Here is a tiny trained network, its code and every weight. The questions are about switching its units off for an input and a target symbol, where a switched-off unit gives its printed mean instead of its output.

import numpy as np


def w(rows, s, z=0):
    codes = np.array(rows[::2]) - 128.0
    scale = np.full(codes.shape[1], s)
    scale[-1] = z or s
    return codes * scale


def norm(h):
    return h / np.sqrt((h * h).mean(-1, keepdims=True) + 1e-5)


def softmax(a):
    e = np.exp(a - a.max(-1, keepdims=True))
    return e / e.sum(-1, keepdims=True)


def log_softmax(a):
    a = a - a.max(-1, keepdims=True)
    return a - np.log(np.exp(a).sum(-1, keepdims=True))


def net(x, mask):
    ids = ['ΘΞΩαελμπ'.index(c) for c in x.split()]
    T = len(ids)
    res = E[ids] + P[:T]
    u = 0
    for l in range(3):
        r = norm(res)
        for j in range(2):
            rows = slice(3 * j, 3 * j + 3)
            q, k, v = (r @ M[l][rows].T for M in (Q, K, V))
            z = softmax(np.where(np.tri(T) > 0, q @ k.T / 3**0.5, -1e9)) @ v
            o = O[l][rows]
            res = res + np.where(mask[u + j], z, o[:, -1]) @ o[:, :-1]
        u += 2
    return log_softmax(norm(res)[-1] @ U[:, :-1].T + U[:, -1])


Q, K, V, O = {}, {}, {}, {}
E = w([
[177,117,77],'Θ',
[177,117,77],'Ξ',
[177,116,81],'Ω',
[86,121,75],'α',
[86,121,75],'ε',
[23,132,142],'λ',
[7,163,84],'μ',
[252,103,35],'π',
],0.019)
P = w([
[51,39,92],'0',
[211,179,157],'1',
[64,9,47],'2',
[200,174,183],'3',
[97,33,73],'4',
[197,175,185],'5',
[125,70,120],'6',
[201,171,197],'7',
[132,15,162],'8',
],0.012)
Q[0] = w([
[205,126,101],'L0H0',
[186,101,24],'L0H0',
[119,206,1],'L0H0',
[86,135,181],'L0H1',
[152,112,142],'L0H1',
[60,103,215],'L0H1',
],0.011)
K[0] = w([
[142,99,54],'L0H0',
[57,224,45],'L0H0',
[125,208,69],'L0H0',
[140,103,116],'L0H1',
[3,54,109],'L0H1',
[57,239,171],'L0H1',
],0.006)
V[0] = w([
[60,147,127],'L0H0',
[126,104,59],'L0H0',
[102,206,78],'L0H0',
[235,127,218],'L0H1',
[138,88,73],'L0H1',
[1,109,23],'L0H1',
],0.0065)
O[0] = w([
[232,40,123,144],'L0H0',
[3,162,235,202],'L0H0',
[177,180,215,167],'L0H0',
[117,158,38,28],'L0H1',
[177,145,148,201],'L0H1',
[109,76,104,255],'L0H1',
],0.0042,0.0045)
Q[1] = w([
[165,12,104],'L1H0',
[163,131,61],'L1H0',
[69,131,121],'L1H0',
[137,122,67],'L1H1',
[169,248,36],'L1H1',
[120,111,171],'L1H1',
],0.012)
K[1] = w([
[157,39,138],'L1H0',
[193,42,2],'L1H0',
[3,182,243],'L1H0',
[183,24,121],'L1H1',
[209,149,139],'L1H1',
[76,35,216],'L1H1',
],0.0086)
V[1] = w([
[94,90,73],'L1H0',
[60,120,116],'L1H0',
[2,197,148],'L1H0',
[38,96,102],'L1H1',
[77,88,155],'L1H1',
[89,214,74],'L1H1',
],0.0087)
O[1] = w([
[26,89,76,255],'L1H0',
[159,110,139,183],'L1H0',
[255,121,110,67],'L1H0',
[174,194,87,211],'L1H1',
[44,134,78,159],'L1H1',
[171,101,97,89],'L1H1',
],0.0057,0.0024)
Q[2] = w([
[50,48,99],'L2H0',
[195,91,70],'L2H0',
[255,80,159],'L2H0',
[53,172,197],'L2H1',
[116,76,36],'L2H1',
[187,140,153],'L2H1',
],0.007)
K[2] = w([
[162,98,125],'L2H0',
[161,156,118],'L2H0',
[65,254,102],'L2H0',
[178,83,137],'L2H1',
[64,156,178],'L2H1',
[30,81,80],'L2H1',
],0.0088)
V[2] = w([
[196,107,144],'L2H0',
[141,166,169],'L2H0',
[145,49,161],'L2H0',
[47,171,181],'L2H1',
[160,247,84],'L2H1',
[198,121,138],'L2H1',
],0.013)
O[2] = w([
[128,70,241,113],'L2H0',
[90,200,157,36],'L2H0',
[124,83,180,175],'L2H0',
[71,174,202,62],'L2H1',
[174,118,122,4],'L2H1',
[253,90,133,78],'L2H1',
],0.0081,0.0034)
U = w([
[34,90,76,217],'Θ',
[100,52,123,106],'Ξ',
[90,51,201,103],'Ω',
[137,128,218,4],'α',
[148,136,230,30],'ε',
[62,207,201,141],'λ',
[117,239,93,117],'μ',
[247,134,138,63],'π',
],0.015,0.0045)

Each question gives the input, a string of symbols that net reads in full, and the target symbol t.
The units are the heads (3 rows each of Q, K, V and O). Each row of codes is followed by its name. A weight is (code - 128) times the scale printed after its matrix; where a second scale follows, it is the last column's (O and U).
mask holds one flag per head, layer by layer. A switched-off head (its flag False) gives its mean, the last column of its rows in O, instead of its output. The means were averaged over made-up inputs and are rounded, as every weight is.
A unit's drop is (log p(t) with every unit on - log p(t) with that unit switched off) / (log p(t) with every unit on - log p(t) with every unit switched off).
The circuit of an input: a set's keep is (log p(t) with only the set's units on - log p(t) with every unit switched off) / (log p(t) with every unit on - log p(t) with every unit switched off). Starting from all 6 units, units are removed one at a time, each time the one whose removal leaves the highest keep (on an exact tie, the one counted first), for as long as the keep stays at least 0.8.
circuit, biggest first: the units of the circuit, biggest drop first
unit that matters most: the unit with the biggest drop
heads that matter: for each layer, one digit per head in row order, 1 if its drop is at least 0.15 and else 0, layers parted by /
input Ω Ξ Ξ μ λ ε λ, target Ξ: circuit, biggest first	L1H0, L2H1
input ε μ α π π λ, target π: unit that matters most	L1H0
input λ π ε Ξ ε Θ Θ Ω, target Ω: heads that matter	00 / 11 / 00
input μ Θ Θ μ, target μ: heads that matter	00 / 10 / 00
input Ω Ξ Ξ π ε μ, target π: circuit, biggest first	L2H1, L1H0
input Ω ε μ λ, target μ: circuit, biggest first	L1H0, L2H0
input λ α Ω α Ξ Ξ Ξ, target Ω: circuit, biggest first	L1H1, L2H0
input Ω λ Θ Ω, target λ: heads that matter	01 / 10 / 11
input λ π λ λ Ω α, target λ: circuit, biggest first	L1H0, L2H1, L2H0
input λ π ε λ Ω Ξ μ Ω, target μ: circuit, biggest first	L2H0, L2H1
input Ω Θ μ λ, target μ: circuit, biggest first	L1H0, L2H0, L1H1
input λ ε λ Θ, target λ: heads that matter	00 / 00 / 01
input μ α Ω λ μ λ α Ω, target λ: heads that matter	11 / 10 / 11
input Ξ λ Θ Ξ Ω Θ, target Ω: heads that matter	10 / 11 / 00
input λ Ω λ Ξ, target λ: circuit, biggest first	L2H1
input λ π α α Θ λ Ω ε, target λ: circuit, biggest first	L1H0, L2H1, L2H0, L0H0
input Ω λ Ω λ ε ε, target λ: circuit, biggest first	L1H0, L2H0, L0H0, L2H1
input Θ α ε Ω Ξ Ω Ω ε, target ε: heads that matter	10 / 11 / 00
input Ω Ξ λ Ω α μ Ω λ π, target Θ: heads that matter	00 / 00 / 10
input Ω Ω Θ ε Θ α, target ε: heads that matter	00 / 11 / 00
